Below is a small trained network, with its code and all its weights. Each question gives an input and a class and asks what happens when units are switched off, that is, made to give their printed mean instead of their output.

import numpy as np


def w(rows, s, z=0):
    codes = np.array(rows[::2]) - 128.0
    scale = np.full(codes.shape[1], s)
    scale[-1] = z or s
    return codes * scale


def norm(h):
    return h / np.sqrt((h * h).mean(-1, keepdims=True) + 1e-5)


def f(y):
    return np.maximum(y, 0)


def log_softmax(a):
    a = a - a.max(-1, keepdims=True)
    return a - np.log(np.exp(a).sum(-1, keepdims=True))


def net(x, mask):
    res = np.array(x, float).reshape(1, 7) / 4 @ E
    u = 0
    for l in range(2):
        y = f(norm(res) @ A[l][:, :-1].T + A[l][:, -1])
        res = res + np.where(mask[u : u + 4], y, B[l][:, -1]) @ B[l][:, :-1]
        u += 4
    return log_softmax(norm(res)[-1] @ U[:, :-1].T + U[:, -1])


A, B = {}, {}
E = w([
[69,123,184,152,139,113,158,168,133,124,78,129],'x0',
[126,126,126,195,106,165,155,106,133,169,83,136],'x1',
[105,147,153,164,146,113,183,97,86,107,87,134],'x2',
[195,34,56,133,101,107,207,154,138,145,144,22],'x3',
[109,127,146,66,112,85,123,148,53,125,102,90],'x4',
[138,110,142,81,182,20,129,184,148,7,124,133],'x5',
[77,121,152,74,115,106,104,169,174,138,77,125],'x6',
],0.014)
A[0] = w([
[104,179,160,168,142,162,99,95,119,115,125,188,105],'L0N1',
[165,124,110,193,141,153,122,135,252,111,135,184,4],'L0N2',
[224,116,92,177,157,97,209,104,53,69,186,114,107],'L0N3',
[180,167,81,97,122,188,41,85,139,152,236,156,63],'L0N4',
],0.034,0.0035)
B[0] = w([
[80,182,221,178,192,166,155,88,72,148,145,217,223],'L0N1',
[204,80,112,192,93,204,134,180,147,180,175,129,197],'L0N2',
[158,28,78,164,119,165,198,183,234,171,167,55,252],'L0N3',
[131,1,57,150,115,114,190,182,240,116,144,10,248],'L0N4',
],0.0085,0.031)
A[1] = w([
[216,139,65,72,125,44,94,91,92,38,105,147,156],'L1N1',
[33,243,135,143,42,177,34,66,102,178,79,152,127],'L1N2',
[130,95,56,97,38,158,157,102,36,250,41,14,135],'L1N3',
[146,210,67,127,77,113,122,24,50,125,100,123,4],'L1N4',
],0.022,0.0038)
B[1] = w([
[181,191,79,125,26,47,124,148,126,95,74,128,143],'L1N1',
[174,217,97,213,211,169,184,2,141,87,218,150,182],'L1N2',
[169,95,89,224,52,216,162,149,143,233,182,117,250],'L1N3',
[104,111,219,122,193,162,159,210,85,143,144,196,131],'L1N4',
],0.0074,0.02)
U = w([
[83,236,190,155,160,183,113,51,43,140,92,253,78],'0',
[134,90,104,19,168,14,122,179,158,1,93,97,1],'1',
[165,26,57,192,124,211,213,138,194,182,155,76,226],'2',
],0.0072,0.0035)

Each question gives the input, the list of numbers given to net, and the class t.
The units are the neurons (one row each of A and B). Each row of codes is followed by its name. A weight is (code - 128) times the scale printed after its matrix; where a second scale follows, it is the last column's (A, B and U).
mask holds one flag per neuron, layer by layer. A switched-off neuron (its flag False) gives its mean, the last column of its row in B, instead of its output. The means were averaged over made-up inputs and are rounded, as every weight is.
A unit's drop is (log p(t) with every unit on - log p(t) with that unit switched off) / (log p(t) with every unit on - log p(t) with every unit switched off).
The circuit of an input: a set's keep is (log p(t) with only the set's units on - log p(t) with every unit switched off) / (log p(t) with every unit on - log p(t) with every unit switched off). Starting from all 8 units, units are removed one at a time, each time the one whose removal leaves the highest keep (on an exact tie, the one counted first), for as long as the keep stays at least 0.8.
units of the circuit, in order: the units of the circuit, biggest drop first
most important unit: the unit with the biggest drop
k most important neurons: the k neurons with the biggest drops, biggest first
top k neurons in layer l: the k neurons of layer l with the biggest drops, biggest first
drop when u is switched off: that unit's drop, to one decimal
input [-3,-7,3,-5,2,1,6], class 0: units of the circuit, in order -> L0N4, L0N3
input [8,-4,1,0,-2,-2,6], class 0: 4 most important neurons -> L0N4, L0N3, L0N2, L1N3
input [2,-4,-7,7,3,4,7], class 1: top 3 neurons in layer 0 -> L0N3, L0N2, L0N4
input [5,-4,-6,4,2,5,6], class 1: 2 most important neurons -> L0N3, L0N4
input [8,-5,0,-2,-5,-8,-5], class 0: units of the circuit, in order -> L0N1, L0N3
input [-6,-4,1,2,0,3,8], class 1: most important unit -> L0N3
input [3,8,-4,-2,0,-6,8], class 0: 2 most important neurons -> L0N4, L0N3
input [5,7,6,-1,-2,8,5], class 0: 3 most important neurons -> L0N4, L0N3, L1N3
input [2,1,-2,4,5,4,5], class 1: top 2 neurons in layer 1 -> L1N1, L1N2
input [3,-1,6,1,-1,4,8], class 1: top 2 neurons in layer 0 -> L0N1, L0N3
input [-1,-5,6,-1,5,-4,6], class 0: 3 most important neurons -> L0N4, L0N3, L0N2
input [-2,-4,-5,2,0,6,4], class 1: drop when L0N3 is switched off -> 0.1
input [4,-5,0,-2,1,6,2], class 1: drop when L0N1 is switched off -> 0.2
input [-5,-6,8,-5,5,8,8], class 1: top neuron in layer 0 -> L0N1
